Below are the code and all the weights of a small trained network. Each question names an input and a target symbol and asks about switching units off, where a switched-off unit gives its printed mean instead of its output.

import numpy as np


def w(rows, s, z=0):
    codes = np.array(rows[::2]) - 128.0
    scale = np.full(codes.shape[1], s)
    scale[-1] = z or s
    return codes * scale


def norm(h):
    return h / np.sqrt((h * h).mean(-1, keepdims=True) + 1e-5)


def softmax(a):
    e = np.exp(a - a.max(-1, keepdims=True))
    return e / e.sum(-1, keepdims=True)


def log_softmax(a):
    a = a - a.max(-1, keepdims=True)
    return a - np.log(np.exp(a).sum(-1, keepdims=True))


def net(x, mask):
    ids = ['αδεζλπστφψ'.index(c) for c in x.split()]
    T = len(ids)
    res = E[ids] + P[:T]
    u = 0
    for l in range(2):
        r = norm(res)
        for j in range(3):
            rows = slice(2 * j, 2 * j + 2)
            q, k, v = (r @ M[l][rows].T for M in (Q, K, V))
            z = softmax(np.where(np.tri(T) > 0, q @ k.T / 2**0.5, -1e9)) @ v
            o = O[l][rows]
            res = res + np.where(mask[u + j], z, o[:, -1]) @ o[:, :-1]
        u += 3
    return log_softmax(norm(res)[-1] @ U[:, :-1].T + U[:, -1])


Q, K, V, O = {}, {}, {}, {}
E = w([
[253,99,96,79,15,97,119],'α',
[167,145,96,174,173,123,132],'δ',
[99,77,95,96,154,129,161],'ε',
[108,117,58,167,128,139,106],'ζ',
[137,100,200,129,162,131,121],'λ',
[153,111,148,182,161,141,86],'π',
[98,207,144,106,112,142,125],'σ',
[136,140,147,100,166,104,187],'τ',
[86,86,163,116,115,156,86],'φ',
[131,68,147,173,154,103,133],'ψ',
],0.032)
P = w([
[118,114,119,141,120,159,151],'0',
[113,99,121,136,136,104,127],'1',
[120,118,136,154,113,169,174],'2',
[118,122,128,117,159,98,92],'3',
[125,123,145,167,108,188,190],'4',
[113,127,127,108,171,77,77],'5',
[126,120,142,174,102,207,208],'6',
[104,128,122,100,180,53,61],'7',
[128,117,148,189,96,230,228],'8',
[110,127,122,87,201,48,43],'9',
[142,113,149,193,103,248,242],'10',
],0.013)
Q[0] = w([
[69,155,153,166,62,51,6],'L0H1',
[152,121,95,35,213,58,89],'L0H1',
[91,99,99,82,142,60,29],'L0H2',
[177,198,142,108,188,63,138],'L0H2',
[156,166,124,67,213,100,62],'L0H3',
[184,219,204,198,195,131,162],'L0H3',
],0.012)
K[0] = w([
[48,146,131,140,231,90,101],'L0H1',
[166,130,107,61,115,23,37],'L0H1',
[157,140,109,61,142,8,37],'L0H2',
[38,130,124,132,219,96,76],'L0H2',
[139,123,109,81,113,7,47],'L0H3',
[230,96,108,78,21,148,128],'L0H3',
],0.015)
V[0] = w([
[197,144,63,206,93,115,88],'L0H1',
[193,115,137,116,192,96,216],'L0H1',
[103,36,37,118,127,112,112],'L0H2',
[144,72,223,129,133,125,57],'L0H2',
[121,136,130,34,195,251,92],'L0H3',
[110,146,149,195,180,133,176],'L0H3',
],0.012)
O[0] = w([
[100,92,166,11,157,123,163,57],'L0H1',
[57,115,111,109,71,104,10,5],'L0H1',
[155,162,204,166,73,254,112,18],'L0H2',
[97,126,48,119,64,210,208,2],'L0H2',
[226,122,131,117,204,170,11,204],'L0H3',
[100,204,87,55,147,76,28,80],'L0H3',
],0.0094,0.0034)
Q[1] = w([
[159,108,180,135,166,71,171],'L1H1',
[190,194,107,69,44,105,113],'L1H1',
[171,159,176,73,110,141,169],'L1H2',
[177,121,158,153,122,68,124],'L1H2',
[141,10,163,91,158,119,141],'L1H3',
[155,249,171,140,92,85,167],'L1H3',
],0.015)
K[1] = w([
[142,197,127,139,136,108,170],'L1H1',
[49,124,133,171,184,148,141],'L1H1',
[131,162,141,125,106,111,174],'L1H2',
[103,117,168,164,156,105,136],'L1H2',
[63,164,144,156,136,149,170],'L1H3',
[186,1,86,88,68,134,176],'L1H3',
],0.016)
V[1] = w([
[190,26,139,82,82,114,165],'L1H1',
[74,49,147,254,160,94,187],'L1H1',
[90,45,124,150,196,209,154],'L1H2',
[124,36,155,238,61,75,201],'L1H2',
[34,150,161,149,177,121,149],'L1H3',
[203,179,127,45,33,82,107],'L1H3',
],0.0072)
O[1] = w([
[108,95,86,135,100,154,29,109],'L1H1',
[58,175,157,141,69,143,179,3],'L1H1',
[170,216,129,76,114,46,131,134],'L1H2',
[117,178,123,163,254,107,103,57],'L1H2',
[165,131,143,156,179,116,153,103],'L1H3',
[89,240,137,115,114,97,132,159],'L1H3',
],0.0099,0.0039)
U = w([
[122,93,119,146,124,131,139,179],'α',
[85,114,162,55,165,140,85,125],'δ',
[154,143,175,178,122,152,54,119],'ε',
[141,111,230,99,149,154,159,65],'ζ',
[140,153,2,140,134,157,97,32],'λ',
[171,115,105,89,75,121,143,112],'π',
[178,125,108,152,183,86,127,161],'σ',
[112,105,111,174,114,73,56,51],'τ',
[177,140,74,171,139,189,170,15],'φ',
[83,159,132,128,119,142,143,255],'ψ',
],0.012,0.0033)

Each question gives the input, a string of symbols that net reads in full, and the target symbol t.
The units are the heads (2 rows each of Q, K, V and O). Each row of codes is followed by its name. A weight is (code - 128) times the scale printed after its matrix; where a second scale follows, it is the last column's (O and U).
mask holds one flag per head, layer by layer. A switched-off head (its flag False) gives its mean, the last column of its rows in O, instead of its output. The means were averaged over made-up inputs and are rounded, as every weight is.
A unit's drop is (log p(t) with every unit on - log p(t) with that unit switched off) / (log p(t) with every unit on - log p(t) with every unit switched off).
The circuit of an input: a set's keep is (log p(t) with only the set's units on - log p(t) with every unit switched off) / (log p(t) with every unit on - log p(t) with every unit switched off). Starting from all 6 units, units are removed one at a time, each time the one whose removal leaves the highest keep (on an exact tie, the one counted first), for as long as the keep stays at least 0.8.
units of the circuit, in order: the units of the circuit, biggest drop first
unit that matters most: the unit with the biggest drop
which heads matter: for each layer, one digit per head in row order, 1 if its drop is at least 0.15 and else 0, layers parted by /
input ε σ σ λ ζ σ ζ ζ ζ, target ζ: units of the circuit, in order => [L0H1; L0H2]
input ψ σ ζ, target ψ: units of the circuit, in order => [L0H3; L1H1]
input δ τ σ ζ σ σ ζ σ σ τ λ, target σ: which heads matter => 111 / 000
input σ ε σ ε σ σ ε φ ζ σ ε, target ζ: which heads matter => 010 / 100
input σ σ ε φ ζ α σ τ α, target σ: units of the circuit, in order => [L0H3; L1H2]
input ζ σ τ σ φ, target τ: units of the circuit, in order => [L0H1; L0H2]
input σ δ λ π ε π, target π: units of the circuit, in order => [L0H2; L1H2; L0H1; L0H3]
input ζ σ σ, target ζ: which heads matter => 010 / 010
input ε σ ε ζ σ ψ, target ζ: units of the circuit, in order => [L0H2; L0H1; L1H1]
input σ δ ζ ε ζ σ π ζ, target σ: which heads matter => 100 / 100
input λ σ ε ψ ε ψ π δ, target ψ: units of the circuit, in order => [L1H1; L0H2; L0H3]
input δ σ σ δ ζ λ σ λ ζ λ, target λ: units of the circuit, in order => [L0H2; L0H1]
input λ σ ε λ σ ε, target λ: which heads matter => 111 / 000
input σ σ δ ψ σ, target δ: unit that matters most => L0H2
input σ φ σ ε, target φ: which heads matter => 110 / 000
input ζ ψ σ π, target ψ: units of the circuit, in order => [L0H2; L0H3; L1H1]
input σ τ α σ τ σ φ σ σ σ, target ψ: units of the circuit, in order => [L0H3]
input σ ζ σ ε τ ε σ σ ε, target σ: units of the circuit, in order => [L0H2; L0H1; L1H2]
input σ σ τ α λ σ σ λ, target α: which heads matter => 011 / 000
input α δ ψ, target τ: which heads matter => 101 / 110
input σ σ σ σ, target σ: unit that matters most => L0H2
input σ σ ε, target σ: which heads matter => 100 / 000
input σ π ε σ ζ σ, target σ: units of the circuit, in order => [L0H1; L1H3]
input σ δ σ ε ζ, target σ: units of the circuit, in order => [L0H2; L0H1]
input π ε φ φ ε ζ, target φ: which heads matter => 110 / 000
